Below are the code and all the weights of a small trained network. Each question names an input and a class and asks about switching units off, where a switched-off unit gives its printed mean instead of its output.

import numpy as np


def w(rows, s, z=0):
    codes = np.array(rows[::2]) - 128.0
    scale = np.full(codes.shape[1], s)
    scale[-1] = z or s
    return codes * scale


def norm(h):
    return h / np.sqrt((h * h).mean(-1, keepdims=True) + 1e-5)


def f(y):
    return y / 2 * (1 + np.tanh(0.7978845608 * (y + 0.044715 * y**3)))


def log_softmax(a):
    a = a - a.max(-1, keepdims=True)
    return a - np.log(np.exp(a).sum(-1, keepdims=True))


def net(x, mask):
    res = np.array(x, float).reshape(1, 2) / 4 @ E
    u = 0
    for l in range(3):
        y = f(norm(res) @ A[l][:, :-1].T + A[l][:, -1])
        res = res + np.where(mask[u : u + 5], y, B[l][:, -1]) @ B[l][:, :-1]
        u += 5
    return log_softmax(norm(res)[-1] @ U[:, :-1].T + U[:, -1])


A, B = {}, {}
E = w([
[62,114,1,2,81,139,96],'x0',
[245,253,18,118,165,26,35],'x1',
],0.007)
A[0] = w([
[184,140,113,110,86,178,110,1],'L0N1',
[99,100,184,139,131,190,46,99],'L0N2',
[74,200,99,159,131,37,14,102],'L0N3',
[173,1,142,68,15,28,146,220],'L0N4',
[160,130,175,201,105,91,100,94],'L0N5',
],0.0061,0.0074)
B[0] = w([
[105,81,98,156,191,51,143,96],'L0N1',
[199,122,2,180,139,111,125,137],'L0N2',
[123,92,103,66,168,185,218,200],'L0N3',
[237,111,104,141,138,166,113,254],'L0N4',
[164,21,127,120,118,134,122,159],'L0N5',
],0.0098,0.0047)
A[1] = w([
[129,91,177,36,159,158,138,81],'L1N1',
[11,85,153,98,27,201,172,151],'L1N2',
[43,95,46,52,71,64,78,70],'L1N3',
[115,53,43,61,145,115,111,57],'L1N4',
[159,212,16,99,152,80,77,3],'L1N5',
],0.011,0.0039)
B[1] = w([
[69,179,93,170,63,151,216,170],'L1N1',
[211,102,71,100,140,44,152,240],'L1N2',
[79,65,249,125,185,81,54,194],'L1N3',
[57,222,183,210,151,140,52,233],'L1N4',
[188,73,86,98,88,104,219,254],'L1N5',
],0.013,0.0074)
A[2] = w([
[175,176,78,39,114,117,141,2],'L2N1',
[168,176,155,185,115,161,151,187],'L2N2',
[160,50,107,69,104,118,171,93],'L2N3',
[186,76,103,84,48,253,34,75],'L2N4',
[48,126,113,98,89,95,30,159],'L2N5',
],0.013,0.0076)
B[2] = w([
[198,49,78,124,93,126,198,173],'L2N1',
[71,141,146,102,143,135,65,242],'L2N2',
[134,188,39,92,92,114,145,254],'L2N3',
[53,247,112,149,77,202,209,140],'L2N4',
[152,100,221,171,205,139,81,193],'L2N5',
],0.014,0.008)
U = w([
[249,55,16,109,61,70,231,224],'0',
[166,73,219,233,218,120,43,171],'1',
[12,245,73,127,82,222,167,2],'2',
],0.013,0.0036)

Each question gives the input, the list of numbers given to net, and the class t.
The units are the neurons (one row each of A and B). Each row of codes is followed by its name. A weight is (code - 128) times the scale printed after its matrix; where a second scale follows, it is the last column's (A, B and U).
mask holds one flag per neuron, layer by layer. A switched-off neuron (its flag False) gives its mean, the last column of its row in B, instead of its output. The means were averaged over made-up inputs and are rounded, as every weight is.
A unit's drop is (log p(t) with every unit on - log p(t) with that unit switched off) / (log p(t) with every unit on - log p(t) with every unit switched off).
The circuit of an input: a set's keep is (log p(t) with only the set's units on - log p(t) with every unit switched off) / (log p(t) with every unit on - log p(t) with every unit switched off). Starting from the 12 units with the biggest drops (on a tie, the unit counted first), units are removed one at a time, each time the one whose removal leaves the highest keep (on an exact tie, the one counted first), for as long as the keep stays at least 0.8.
circuit, biggest first: the units of the circuit, biggest drop first
k most important neurons: the k neurons with the biggest drops, biggest first
drop when u is switched off: that unit's drop, to one decimal
input [-6,-8], class 0: circuit, biggest first -> L1N2
input [3,0], class 2: 2 most important neurons -> L0N4; L1N2
input [3,3], class 2: 2 most important neurons -> L1N2; L0N3
input [2,3], class 2: 2 most important neurons -> L0N3; L1N2
input [-3,0], class 2: 3 most important neurons -> L1N3; L1N2; L1N4
input [1,3], class 2: 3 most important neurons -> L0N3; L1N2; L1N4
input [-2,-3], class 2: 2 most important neurons -> L1N3; L0N2
input [4,-3], class 1: 3 most important neurons -> L1N4; L1N5; L0N3
input [2,-3], class 2: 3 most important neurons -> L0N4; L0N2; L1N5
input [8,7], class 1: 3 most important neurons -> L1N3; L1N4; L1N2
input [-4,1], class 1: 3 most important neurons -> L1N5; L1N2; L0N4
input [-3,-3], class 2: 4 most important neurons -> L1N3; L1N2; L1N5; L0N2
input [-4,0], class 1: 2 most important neurons -> L1N5; L1N2
input [-6,-7], class 0: circuit, biggest first -> L1N4
input [5,0], class 1: drop when L1N2 is switched off -> 0.0
input [0,2], class 2: drop when L0N3 is switched off -> 1.0
input [4,0], class 1: drop when L1N4 is switched off -> 1.2
